Below are the code and all the weights of a small trained network. Each question names an input and a class and asks about switching units off, where a switched-off unit gives its printed mean instead of its output.

import numpy as np


def w(rows, s, z=0):
    codes = np.array(rows[::2]) - 128.0
    scale = np.full(codes.shape[1], s)
    scale[-1] = z or s
    return codes * scale


def norm(h):
    return h / np.sqrt((h * h).mean(-1, keepdims=True) + 1e-5)


def f(y):
    return y / 2 * (1 + np.tanh(0.7978845608 * (y + 0.044715 * y**3)))


def log_softmax(a):
    a = a - a.max(-1, keepdims=True)
    return a - np.log(np.exp(a).sum(-1, keepdims=True))


def net(x, mask):
    res = np.array(x, float).reshape(1, 4) / 4 @ E
    u = 0
    for l in range(4):
        y = f(norm(res) @ A[l][:, :-1].T + A[l][:, -1])
        res = res + np.where(mask[u : u + 5], y, B[l][:, -1]) @ B[l][:, :-1]
        u += 5
    return log_softmax(norm(res)[-1] @ U[:, :-1].T + U[:, -1])


A, B = {}, {}
E = w([
[149,200,126,213,177,193],'x0',
[191,136,88,149,141,73],'x1',
[123,254,133,132,89,146],'x2',
[29,172,162,133,166,93],'x3',
],0.0076)
A[0] = w([
[62,129,55,100,72,184,3],'L0N1',
[77,3,115,68,136,115,46],'L0N2',
[241,237,18,26,170,34,38],'L0N3',
[96,141,141,99,207,22,80],'L0N4',
[160,180,53,65,76,96,101],'L0N5',
],0.0068,0.0037)
B[0] = w([
[115,152,140,100,146,183,103],'L0N1',
[144,100,112,97,136,137,251],'L0N2',
[152,137,254,135,218,98,248],'L0N3',
[164,83,63,181,26,38,189],'L0N4',
[132,162,252,104,170,173,198],'L0N5',
],0.0089,0.0028)
A[1] = w([
[180,164,145,88,112,88,66],'L1N1',
[214,86,63,233,190,242,139],'L1N2',
[78,157,33,68,95,183,7],'L1N3',
[91,221,54,2,141,63,57],'L1N4',
[54,243,49,170,193,46,104],'L1N5',
],0.0064,0.0021)
B[1] = w([
[103,145,159,204,123,148,139],'L1N1',
[110,48,177,181,118,201,254],'L1N2',
[141,174,245,163,150,85,123],'L1N3',
[153,163,208,184,134,177,136],'L1N4',
[65,155,115,106,163,107,201],'L1N5',
],0.012,0.0042)
A[2] = w([
[118,125,124,147,172,78,1],'L2N1',
[169,111,57,125,38,111,147],'L2N2',
[20,222,193,35,125,132,181],'L2N3',
[112,174,187,45,24,176,33],'L2N4',
[117,128,47,254,147,33,9],'L2N5',
],0.0066,0.0026)
B[2] = w([
[137,157,108,133,107,51,115],'L2N1',
[75,148,180,106,150,188,140],'L2N2',
[180,180,65,114,66,212,253],'L2N3',
[132,114,161,137,38,63,160],'L2N4',
[2,120,221,110,48,99,141],'L2N5',
],0.0077,0.0051)
A[3] = w([
[230,190,159,169,162,2,95],'L3N1',
[95,159,55,163,115,57,6],'L3N2',
[83,202,22,143,143,124,55],'L3N3',
[178,71,103,24,157,102,112],'L3N4',
[168,211,54,188,133,185,166],'L3N5',
],0.0085,0.0023)
B[3] = w([
[165,177,120,247,186,78,214],'L3N1',
[2,107,103,208,93,108,131],'L3N2',
[40,163,38,129,203,175,187],'L3N3',
[165,216,55,84,198,82,224],'L3N4',
[97,99,105,89,174,98,253],'L3N5',
],0.012,0.0034)
U = w([
[147,28,176,172,137,222,182],'0',
[157,179,179,65,6,152,125],'1',
[24,199,69,124,162,184,131],'2',
[34,85,121,161,73,37,130],'3',
[184,185,173,192,195,75,146],'4',
[165,79,49,16,157,81,153],'5',
[131,139,135,100,128,147,1],'6',
],0.02,0.0091)

Each question gives the input, the list of numbers given to net, and the class t.
The units are the neurons (one row each of A and B). Each row of codes is followed by its name. A weight is (code - 128) times the scale printed after its matrix; where a second scale follows, it is the last column's (A, B and U).
mask holds one flag per neuron, layer by layer. A switched-off neuron (its flag False) gives its mean, the last column of its row in B, instead of its output. The means were averaged over made-up inputs and are rounded, as every weight is.
A unit's drop is (log p(t) with every unit on - log p(t) with that unit switched off) / (log p(t) with every unit on - log p(t) with every unit switched off).
The circuit of an input: a set's keep is (log p(t) with only the set's units on - log p(t) with every unit switched off) / (log p(t) with every unit on - log p(t) with every unit switched off). Starting from the 12 units with the biggest drops (on a tie, the unit counted first), units are removed one at a time, each time the one whose removal leaves the highest keep (on an exact tie, the one counted first), for as long as the keep stays at least 0.8.
circuit, biggest first: the units of the circuit, biggest drop first
unit that matters most: the unit with the biggest drop
k most important neurons: the k neurons with the biggest drops, biggest first
k most important neurons of layer l: the k neurons of layer l with the biggest drops, biggest first
drop when u is switched off: that unit's drop, to one decimal
input [6,-6,8,-6], class 0: circuit, biggest first -> [L1N2, L3N4]
input [-2,-3,2,3], class 1: 2 most important neurons of layer 0 -> [L0N3, L0N1]
input [6,0,-6,8], class 3: 2 most important neurons of layer 0 -> [L0N4, L0N5]
input [-6,-4,4,6], class 1: unit that matters most -> L1N4
input [-5,6,-2,-4], class 4: circuit, biggest first -> [L0N3, L3N1]
input [5,6,-6,8], class 3: circuit, biggest first -> [L0N4, L2N5]
input [-8,1,3,-5], class 1: 3 most important neurons -> [L0N5, L1N1, L0N4]
input [5,6,-1,6], class 3: circuit, biggest first -> [L0N4, L2N5]
input [2,6,-3,8], class 3: 2 most important neurons -> [L0N4, L2N5]
input [3,6,2,4], class 2: 4 most important neurons of layer 1 -> [L1N5, L1N2, L1N4, L1N3]
input [4,-8,6,-4], class 1: circuit, biggest first -> [L2N4, L3N3]
input [0,8,-6,3], class 3: circuit, biggest first -> [L2N5, L0N4]
input [-7,7,7,8], class 4: 2 most important neurons of layer 0 -> [L0N3, L0N5]
input [0,2,6,1], class 4: circuit, biggest first -> [L0N3]
input [-5,4,3,5], class 4: 4 most important neurons -> [L0N3, L3N1, L0N5, L1N4]
input [-6,4,7,5], class 4: 2 most important neurons -> [L3N1, L0N3]
input [8,-2,4,-2], class 0: 3 most important neurons -> [L1N2, L3N4, L2N3]
input [4,0,8,-7], class 0: 2 most important neurons of layer 3 -> [L3N4, L3N1]
input [-7,8,-3,1], class 4: 3 most important neurons -> [L3N1, L0N3, L1N2]
input [-4,-4,-4,-5], class 5: unit that matters most -> L3N4
input [5,-7,8,-8], class 0: 2 most important neurons of layer 3 -> [L3N4, L3N5]
input [3,-2,-5,5], class 3: drop when L0N4 is switched off -> 0.4
input [1,-5,1,-1], class 1: drop when L2N2 is switched off -> 0.0
input [6,3,-4,3], class 0: drop when L1N2 is switched off -> 2.0
input [-8,2,3,1], class 4: 2 most important neurons of layer 1 -> [L1N2, L1N5]
